Below is a small trained network, with its code and all its weights. Each question gives an input and a class and asks what happens when units are switched off, that is, made to give their printed mean instead of their output.

import numpy as np


def w(rows, s, z=0):
    codes = np.array(rows[::2]) - 128.0
    scale = np.full(codes.shape[1], s)
    scale[-1] = z or s
    return codes * scale


def norm(h):
    return h / np.sqrt((h * h).mean(-1, keepdims=True) + 1e-5)


def f(y):
    return np.maximum(y, 0)


def log_softmax(a):
    a = a - a.max(-1, keepdims=True)
    return a - np.log(np.exp(a).sum(-1, keepdims=True))


def net(x, mask):
    res = np.array(x, float).reshape(1, 2) / 4 @ E
    u = 0
    for l in range(2):
        y = f(norm(res) @ A[l][:, :-1].T + A[l][:, -1])
        res = res + np.where(mask[u : u + 13], y, B[l][:, -1]) @ B[l][:, :-1]
        u += 13
    return log_softmax(norm(res)[-1] @ U[:, :-1].T + U[:, -1])


A, B = {}, {}
E = w([
[139,173,112,117,144,67,2],'x0',
[178,78,124,116,88,14,117],'x1',
],0.0077)
A[0] = w([
[119,95,124,130,131,88,140,81],'0.n1',
[130,133,103,110,133,166,159,138],'0.n2',
[132,130,121,141,140,145,129,100],'0.n3',
[119,150,126,131,137,210,123,31],'0.n4',
[127,159,123,121,142,142,2,148],'0.n5',
[127,138,119,119,134,76,83,118],'0.n6',
[122,154,127,130,132,246,105,171],'0.n7',
[132,122,127,126,126,77,105,1],'0.n8',
[103,138,138,120,112,109,142,96],'0.n9',
[121,170,127,124,117,141,60,95],'0.n10',
[136,116,128,126,131,53,92,112],'0.n11',
[122,120,125,121,127,68,105,116],'0.n12',
[110,116,135,123,129,116,140,80],'0.n13',
],0.017,0.0045)
B[0] = w([
[137,138,159,123,121,71,149,159],'0.n1',
[116,137,177,173,118,163,116,165],'0.n2',
[132,121,148,108,108,134,102,139],'0.n3',
[157,68,164,59,22,189,5,180],'0.n4',
[105,99,104,152,147,101,53,250],'0.n5',
[89,99,201,189,116,187,228,203],'0.n6',
[74,170,102,116,196,93,232,219],'0.n7',
[122,3,124,46,101,125,106,168],'0.n8',
[132,123,125,128,124,141,112,132],'0.n9',
[158,125,158,124,157,113,62,192],'0.n10',
[161,203,94,135,105,156,108,212],'0.n11',
[146,184,102,133,109,148,113,190],'0.n12',
[144,115,116,126,149,151,102,134],'0.n13',
],0.041,0.016)
A[1] = w([
[200,46,118,150,116,100,87,128],'1.n1',
[158,58,145,158,185,127,77,71],'1.n2',
[142,134,132,13,116,161,214,29],'1.n3',
[144,74,178,119,144,90,154,47],'1.n4',
[189,200,48,114,206,209,88,57],'1.n5',
[217,76,140,187,100,135,207,141],'1.n6',
[199,180,111,118,167,64,73,78],'1.n7',
[124,102,98,112,70,159,165,77],'1.n8',
[106,3,43,53,166,32,153,2],'1.n9',
[97,164,83,79,73,70,150,43],'1.n10',
[190,235,95,68,60,80,170,58],'1.n11',
[149,146,89,93,226,65,133,128],'1.n12',
[215,143,69,55,91,148,180,118],'1.n13',
],0.018,0.0033)
B[1] = w([
[116,98,73,142,85,157,130,209],'1.n1',
[190,173,144,80,78,127,242,244],'1.n2',
[93,61,181,244,151,163,183,254],'1.n3',
[127,91,199,150,129,178,77,153],'1.n4',
[163,4,116,139,109,61,134,179],'1.n5',
[217,152,162,91,144,30,150,225],'1.n6',
[120,168,104,118,122,159,223,194],'1.n7',
[92,143,117,94,168,124,149,198],'1.n8',
[122,83,179,17,53,189,60,165],'1.n9',
[159,164,120,198,123,133,121,172],'1.n10',
[73,242,25,83,111,181,178,255],'1.n11',
[120,128,93,87,176,98,129,168],'1.n12',
[105,228,105,71,138,146,192,211],'1.n13',
],0.029,0.0084)
U = w([
[79,111,131,3,176,109,84,159],'0',
[225,137,212,111,126,68,149,163],'1',
[148,238,67,89,88,153,201,167],'2',
[131,122,49,178,209,54,111,96],'3',
[143,131,121,120,142,141,121,1],'4',
[60,86,195,167,141,194,183,193],'5',
[185,90,81,214,52,159,92,177],'6',
],0.017,0.006)

Each question gives the input, the list of numbers given to net, and the class t.
The units are the neurons (one row each of A and B). Each row of codes is followed by its name. A weight is (code - 128) times the scale printed after its matrix; where a second scale follows, it is the last column's (A, B and U).
mask holds one flag per neuron, layer by layer. A switched-off neuron (its flag False) gives its mean, the last column of its row in B, instead of its output. The means were averaged over made-up inputs and are rounded, as every weight is.
A unit's drop is (log p(t) with every unit on - log p(t) with that unit switched off) / (log p(t) with every unit on - log p(t) with every unit switched off).
unit that matters most: the unit with the biggest drop
top k neurons: the k neurons with the biggest drops, biggest first
top k neurons in layer l: the k neurons of layer l with the biggest drops, biggest first
drop of u: that unit's drop, to one decimal
input [6,-1], class 6: unit that matters most -> 0.n7
input [1,-5], class 0: top 2 neurons -> (0.n6; 0.n7)
input [-6,4], class 1: top 2 neurons in layer 0 -> (0.n11; 0.n12)
input [-7,1], class 1: top 3 neurons -> (0.n11; 0.n7; 0.n5)
input [-7,6], class 1: top 4 neurons -> (0.n11; 0.n12; 0.n7; 1.n6)
input [-3,-3], class 5: top 2 neurons in layer 0 -> (0.n5; 0.n7)
input [8,-5], class 3: top 3 neurons in layer 0 -> (0.n8; 0.n5; 0.n10)
input [-2,0], class 5: top 2 neurons -> (0.n11; 0.n5)
input [-3,-5], class 5: top 2 neurons -> (0.n7; 0.n5)
input [0,-1], class 5: top 2 neurons -> (0.n7; 0.n5)
input [5,-3], class 3: top 2 neurons in layer 0 -> (0.n8; 0.n5)
input [2,3], class 6: top 3 neurons in layer 0 -> (0.n7; 0.n6; 0.n11)
input [-3,2], class 1: drop of 0.n10 -> 0.2
input [-2,-5], class 5: drop of 0.n7 -> 0.4
input [-2,-8], class 5: drop of 0.n7 -> 0.4
input [6,-4], class 0: drop of 0.n7 -> 0.4
